Below is a small trained network, with its code and all its weights. Each question gives an input and a target symbol and asks what happens when units are switched off, that is, made to give their printed mean instead of their output.

import numpy as np


def w(rows, s, z=0):
    codes = np.array(rows[::2]) - 128.0
    scale = np.full(codes.shape[1], s)
    scale[-1] = z or s
    return codes * scale


def f(y):
    return y / 2 * (1 + np.tanh(0.7978845608 * (y + 0.044715 * y**3)))


def softmax(a):
    e = np.exp(a - a.max(-1, keepdims=True))
    return e / e.sum(-1, keepdims=True)


def log_softmax(a):
    a = a - a.max(-1, keepdims=True)
    return a - np.log(np.exp(a).sum(-1, keepdims=True))


def net(x, mask):
    ids = ['ΓΔΘΨαεημφω'.index(c) for c in x.split()]
    T = len(ids)
    res = E[ids] + P[:T]
    r = res
    for j in range(3):
        rows = slice(3 * j, 3 * j + 3)
        q, k, v = (r @ M[0][rows].T for M in (Q, K, V))
        z = softmax(np.where(np.tri(T) > 0, q @ k.T / 3**0.5, -1e9)) @ v
        o = O[0][rows]
        res = res + np.where(mask[j], z, o[:, -1]) @ o[:, :-1]
    y = f(res @ A[0][:, :-1].T + A[0][:, -1])
    res = res + np.where(mask[3:7], y, B[0][:, -1]) @ B[0][:, :-1]
    return log_softmax(res[-1] @ U[:, :-1].T + U[:, -1])


Q, K, V, O, A, B = {}, {}, {}, {}, {}, {}
E = w([
[55,134,30,122,100],'Γ',
[78,240,148,113,182],'Δ',
[146,159,84,187,250],'Θ',
[59,226,86,164,125],'Ψ',
[98,106,165,114,185],'α',
[122,100,102,136,179],'ε',
[141,231,32,134,35],'η',
[154,142,170,120,210],'μ',
[136,72,40,168,180],'φ',
[53,122,194,20,84],'ω',
],0.014)
P = w([
[156,156,90,32,124],'0',
[107,110,118,228,82],'1',
[34,128,58,153,150],'2',
[196,130,191,124,104],'3',
[117,97,159,236,67],'4',
[46,141,101,121,133],'5',
[203,141,135,165,83],'6',
[121,101,160,247,55],'7',
[79,184,86,116,134],'8',
[198,141,135,164,82],'9',
],0.012)
Q[0] = w([
[10,119,137,213,58],'head 0',
[107,211,136,142,124],'head 0',
[183,168,182,116,109],'head 0',
[108,110,177,233,86],'head 1',
[154,114,189,193,94],'head 1',
[199,145,122,101,139],'head 1',
[133,142,142,154,105],'head 2',
[55,144,70,169,136],'head 2',
[141,155,140,85,128],'head 2',
],0.012)
K[0] = w([
[91,208,97,71,93],'head 0',
[152,120,126,105,63],'head 0',
[143,94,83,125,131],'head 0',
[178,134,64,3,178],'head 1',
[162,122,68,69,135],'head 1',
[143,128,183,204,116],'head 1',
[131,118,121,103,140],'head 2',
[144,98,145,92,133],'head 2',
[112,119,148,154,159],'head 2',
],0.012)
V[0] = w([
[70,170,123,179,156],'head 0',
[176,137,121,137,190],'head 0',
[126,62,79,142,101],'head 0',
[3,159,240,120,122],'head 1',
[2,94,7,184,176],'head 1',
[204,184,188,197,228],'head 1',
[142,106,84,170,146],'head 2',
[167,186,122,158,74],'head 2',
[171,214,47,154,129],'head 2',
],0.0092)
O[0] = w([
[110,174,72,141,159,174],'head 0',
[144,94,121,182,90,51],'head 0',
[166,51,72,83,173,73],'head 0',
[5,84,163,105,110,244],'head 1',
[122,115,1,98,32,223],'head 1',
[112,240,123,119,164,3],'head 1',
[145,137,77,143,143,58],'head 2',
[134,172,146,137,38,114],'head 2',
[77,130,169,182,122,146],'head 2',
],0.0088,0.0047)
A[0] = w([
[198,165,204,8,56,2],'neuron 0',
[255,124,171,97,145,252],'neuron 1',
[68,128,122,54,106,49],'neuron 2',
[178,205,159,165,188,114],'neuron 3',
],0.0087,0.003)
B[0] = w([
[228,180,107,140,118,171],'neuron 0',
[137,77,224,231,112,146],'neuron 1',
[205,201,128,128,254,254],'neuron 2',
[148,169,158,136,206,165],'neuron 3',
],0.0099,0.0076)
U = w([
[8,135,2,78,159,203],'Γ',
[64,196,67,107,173,176],'Δ',
[132,185,80,153,216,120],'Θ',
[21,206,150,162,48,88],'Ψ',
[62,55,189,94,103,163],'α',
[154,112,82,171,140,150],'ε',
[231,199,76,190,61,3],'η',
[189,158,176,214,90,22],'μ',
[178,62,50,151,106,112],'φ',
[233,197,100,117,124,95],'ω',
],0.0068,0.0052)

Each question gives the input, a string of symbols that net reads in full, and the target symbol t.
The units are the heads (3 rows each of Q, K, V and O) and the neurons (one row each of A and B). Each row of codes is followed by its name. A weight is (code - 128) times the scale printed after its matrix; where a second scale follows, it is the last column's (O, A, B and U).
mask holds one flag per unit, heads first, then neurons. A switched-off unit (its flag False) gives its mean, the last column of its rows in O or B, instead of its output. The means were averaged over made-up inputs and are rounded, as every weight is.
A unit's drop is (log p(t) with every unit on - log p(t) with that unit switched off) / (log p(t) with every unit on - log p(t) with every unit switched off).
The circuit of an input: a set's keep is (log p(t) with only the set's units on - log p(t) with every unit switched off) / (log p(t) with every unit on - log p(t) with every unit switched off). Starting from all 7 units, units are removed one at a time, each time the one whose removal leaves the highest keep (on an exact tie, the one counted first), for as long as the keep stays at least 0.8.
circuit, biggest first: the units of the circuit, biggest drop first
most important unit: the unit with the biggest drop
top k neurons: the k neurons with the biggest drops, biggest first
heads that matter: for each layer, one digit per head in row order, 1 if its drop is at least 0.15 and else 0, layers parted by /
drop when u is switched off: that unit's drop, to one decimal
input ω Γ ω ω η Δ Ψ μ, target α: heads that matter => 010
input φ ω ε η φ ω η ω, target η: heads that matter => 010
input μ ω φ μ Ψ, target Θ: heads that matter => 010
input Δ ω φ η Ψ, target Ψ: most important unit => neuron 2
input Θ Γ Γ μ, target μ: circuit, biggest first => (neuron 1; head 0)
input ω Γ μ, target Γ: circuit, biggest first => (head 1; neuron 0)
input ω ε μ μ ω Δ Γ ε Θ, target Γ: heads that matter => 000
input ω Γ η ω Θ η α, target α: circuit, biggest first => (neuron 2; head 1)
input Δ μ Ψ ε Δ, target Ψ: heads that matter => 100
input Γ ω ω φ Ψ μ ω η, target φ: heads that matter => 010
input μ φ η φ η, target Θ: circuit, biggest first => (head 1; neuron 3)
input ω Δ μ ω μ ω α ω ω, target Θ: circuit, biggest first => (neuron 2; head 1)
input Ψ φ μ, target Γ: circuit, biggest first => (neuron 2; head 1; neuron 0; neuron 1)
input μ Δ ω ε μ Θ ω α, target Θ: circuit, biggest first => (head 1)
input Δ ω α ω η, target Ψ: circuit, biggest first => (neuron 2; head 1)
input Γ Δ ω Δ Δ ε α ω ω, target Θ: heads that matter => 000
input Ψ μ Γ ω ω ω Ψ, target Γ: top 2 neurons => (neuron 0; neuron 1)
input Δ Γ Ψ Ψ μ ω Δ Δ, target Ψ: heads that matter => 000
input ω ω ε Γ Δ, target α: drop when head 1 is switched off => 0.5
input η Ψ ω ω, target ω: drop when head 2 is switched off => -0.1
input ω φ ε ω η, target α: drop when neuron 0 is switched off => 0.0
input Γ Ψ ω ε ε, target φ: circuit, biggest first => (head 1)
